Here is a tiny trained network, its code and every weight. The questions are about switching its units off for an input and a class, where a switched-off unit gives its printed mean instead of its output.

import numpy as np


def w(rows, s, z=0):
    codes = np.array(rows[::2]) - 128.0
    scale = np.full(codes.shape[1], s)
    scale[-1] = z or s
    return codes * scale


def norm(h):
    return h / np.sqrt((h * h).mean(-1, keepdims=True) + 1e-5)


def f(y):
    return np.maximum(y, 0)


def log_softmax(a):
    a = a - a.max(-1, keepdims=True)
    return a - np.log(np.exp(a).sum(-1, keepdims=True))


def net(x, mask):
    res = np.array(x, float).reshape(1, 8) / 4 @ E
    u = 0
    for l in range(3):
        y = f(norm(res) @ A[l][:, :-1].T + A[l][:, -1])
        res = res + np.where(mask[u : u + 9], y, B[l][:, -1]) @ B[l][:, :-1]
        u += 9
    return log_softmax(norm(res)[-1] @ U[:, :-1].T + U[:, -1])


A, B = {}, {}
E = w([
[131,127,129,124,129],'x0',
[119,128,128,135,124],'x1',
[129,81,108,158,222],'x2',
[136,22,3,54,98],'x3',
[104,118,131,156,113],'x4',
[96,53,223,88,117],'x5',
[118,129,128,138,122],'x6',
[119,128,128,133,127],'x7',
],0.0067)
A[0] = w([
[153,69,97,133,88,125],'0.n0',
[124,41,170,128,167,101],'0.n1',
[209,188,43,231,113,146],'0.n2',
[154,142,115,117,123,3],'0.n3',
[163,180,84,156,116,37],'0.n4',
[137,201,130,96,38,47],'0.n5',
[110,129,173,119,126,116],'0.n6',
[129,83,85,197,254,139],'0.n7',
[106,167,109,84,27,104],'0.n8',
],0.009,0.0046)
B[0] = w([
[111,143,63,84,162,204],'0.n0',
[160,149,149,95,9,209],'0.n1',
[68,219,104,68,2,249],'0.n2',
[82,178,139,119,34,128],'0.n3',
[68,166,104,55,31,157],'0.n4',
[237,88,89,207,83,190],'0.n5',
[160,115,180,152,164,177],'0.n6',
[251,150,95,144,21,254],'0.n7',
[227,51,95,173,136,214],'0.n8',
],0.0071,0.0049)
A[1] = w([
[159,40,241,78,112,174],'1.n0',
[144,66,210,24,73,78],'1.n1',
[180,163,204,178,165,99],'1.n2',
[192,30,75,118,166,93],'1.n3',
[129,56,127,174,65,118],'1.n4',
[108,46,196,153,72,100],'1.n5',
[248,72,196,41,48,116],'1.n6',
[186,195,109,106,3,253],'1.n7',
[104,229,58,59,73,220],'1.n8',
],0.0074,0.0035)
B[1] = w([
[129,246,72,37,74,182],'1.n0',
[120,158,10,102,145,169],'1.n1',
[95,93,220,149,225,159],'1.n2',
[176,134,139,201,154,161],'1.n3',
[211,111,84,119,130,159],'1.n4',
[54,241,51,118,68,157],'1.n5',
[87,133,2,203,94,217],'1.n6',
[133,83,212,220,229,254],'1.n7',
[68,94,185,50,134,196],'1.n8',
],0.0056,0.013)
A[2] = w([
[72,29,73,116,179,59],'2.n0',
[86,98,125,116,162,2],'2.n1',
[90,83,92,120,167,66],'2.n2',
[108,140,136,103,74,51],'2.n3',
[95,114,140,93,50,6],'2.n4',
[93,112,155,97,53,56],'2.n5',
[99,30,63,122,141,65],'2.n6',
[77,2,107,102,98,145],'2.n7',
[117,187,138,237,100,217],'2.n8',
],0.0098,0.005)
B[2] = w([
[52,116,254,130,202,151],'2.n0',
[138,151,115,68,170,128],'2.n1',
[134,144,184,99,182,137],'2.n2',
[144,129,100,74,135,137],'2.n3',
[163,165,136,77,119,135],'2.n4',
[118,152,81,75,128,138],'2.n5',
[104,136,238,123,180,168],'2.n6',
[113,183,228,159,104,167],'2.n7',
[123,53,85,89,173,244],'2.n8',
],0.0094,0.011)
U = w([
[94,85,226,97,239,253],'0',
[49,190,2,12,57,55],'1',
[218,14,71,197,148,71],'2',
],0.0094,0.0039)

Each question gives the input, the list of numbers given to net, and the class t.
The units are the neurons (one row each of A and B). Each row of codes is followed by its name. A weight is (code - 128) times the scale printed after its matrix; where a second scale follows, it is the last column's (A, B and U).
mask holds one flag per neuron, layer by layer. A switched-off neuron (its flag False) gives its mean, the last column of its row in B, instead of its output. The means were averaged over made-up inputs and are rounded, as every weight is.
A unit's drop is (log p(t) with every unit on - log p(t) with that unit switched off) / (log p(t) with every unit on - log p(t) with every unit switched off).
The circuit of an input: a set's keep is (log p(t) with only the set's units on - log p(t) with every unit switched off) / (log p(t) with every unit on - log p(t) with every unit switched off). Starting from the 12 units with the biggest drops (on a tie, the unit counted first), units are removed one at a time, each time the one whose removal leaves the highest keep (on an exact tie, the one counted first), for as long as the keep stays at least 0.8.
circuit, biggest first: the units of the circuit, biggest drop first
k most important neurons: the k neurons with the biggest drops, biggest first
top k neurons in layer l: the k neurons of layer l with the biggest drops, biggest first
drop of u: that unit's drop, to one decimal
input [-1,-6,-8,-6,4,-6,8,5], class 2: circuit, biggest first	[0.n5; 2.n8]
input [4,-5,1,-4,-6,-5,5,2], class 1: circuit, biggest first	[0.n2]
input [4,8,-6,-1,-2,-5,6,-3], class 2: 4 most important neurons	[0.n5; 0.n8; 1.n7; 1.n0]
input [5,-2,-6,8,-2,7,-3,6], class 0: top 2 neurons in layer 0	[0.n0; 0.n7]
input [3,-7,7,0,4,-7,1,-7], class 1: top 3 neurons in layer 0	[0.n2; 0.n4; 0.n8]
input [6,8,-3,3,-7,0,-2,-5], class 0: top 2 neurons in layer 0	[0.n7; 0.n0]
input [-3,-1,-6,-2,0,5,4,1], class 2: circuit, biggest first	[0.n5; 0.n8]
input [-4,8,3,-2,4,4,6,2], class 1: 3 most important neurons	[1.n5; 1.n0; 0.n5]
input [-3,7,-8,6,5,5,2,-6], class 2: 2 most important neurons	[0.n8; 0.n2]
input [-1,8,-7,8,2,-2,2,-2], class 0: top 2 neurons in layer 2	[2.n6; 2.n0]
input [-1,4,-3,4,-8,4,6,8], class 0: 4 most important neurons	[0.n0; 2.n6; 2.n0; 0.n7]
input [2,1,6,5,4,6,6,1], class 1: 3 most important neurons	[0.n1; 1.n0; 1.n5]
input [5,6,-1,-3,4,4,3,7], class 1: top 2 neurons in layer 1	[1.n7; 1.n0]
input [-3,2,-8,5,-1,2,1,3], class 2: circuit, biggest first	[0.n8]
input [0,7,-2,-5,-5,8,-8,-1], class 1: 2 most important neurons	[1.n7; 1.n0]
input [-8,-1,-6,7,-1,-6,-8,2], class 0: 3 most important neurons	[1.n0; 1.n8; 0.n7]
input [-2,2,8,-7,0,5,-4,-3], class 2: top 3 neurons in layer 1	[1.n8; 1.n6; 1.n7]
input [-4,1,-7,2,-4,-6,-4,-4], class 2: top 3 neurons in layer 0	[0.n5; 0.n8; 0.n1]
input [7,3,5,6,-7,-1,-7,1], class 0: top 3 neurons in layer 0	[0.n8; 0.n5; 0.n0]
input [-6,5,0,-3,5,4,-7,4], class 1: most important neuron	[1.n7]
input [-4,1,1,-5,-8,7,1,4], class 1: 2 most important neurons	[1.n7; 1.n0]
input [-1,1,5,7,-7,4,-5,7], class 0: drop of 2.n0	0.1
input [-2,3,-8,-4,-2,-1,-7,7], class 2: drop of 0.n5	0.2
input [7,-6,5,2,7,-8,-2,-7], class 1: drop of 0.n2	1.6
input [-1,5,0,2,4,2,-3,-1], class 0: drop of 0.n0	3.2
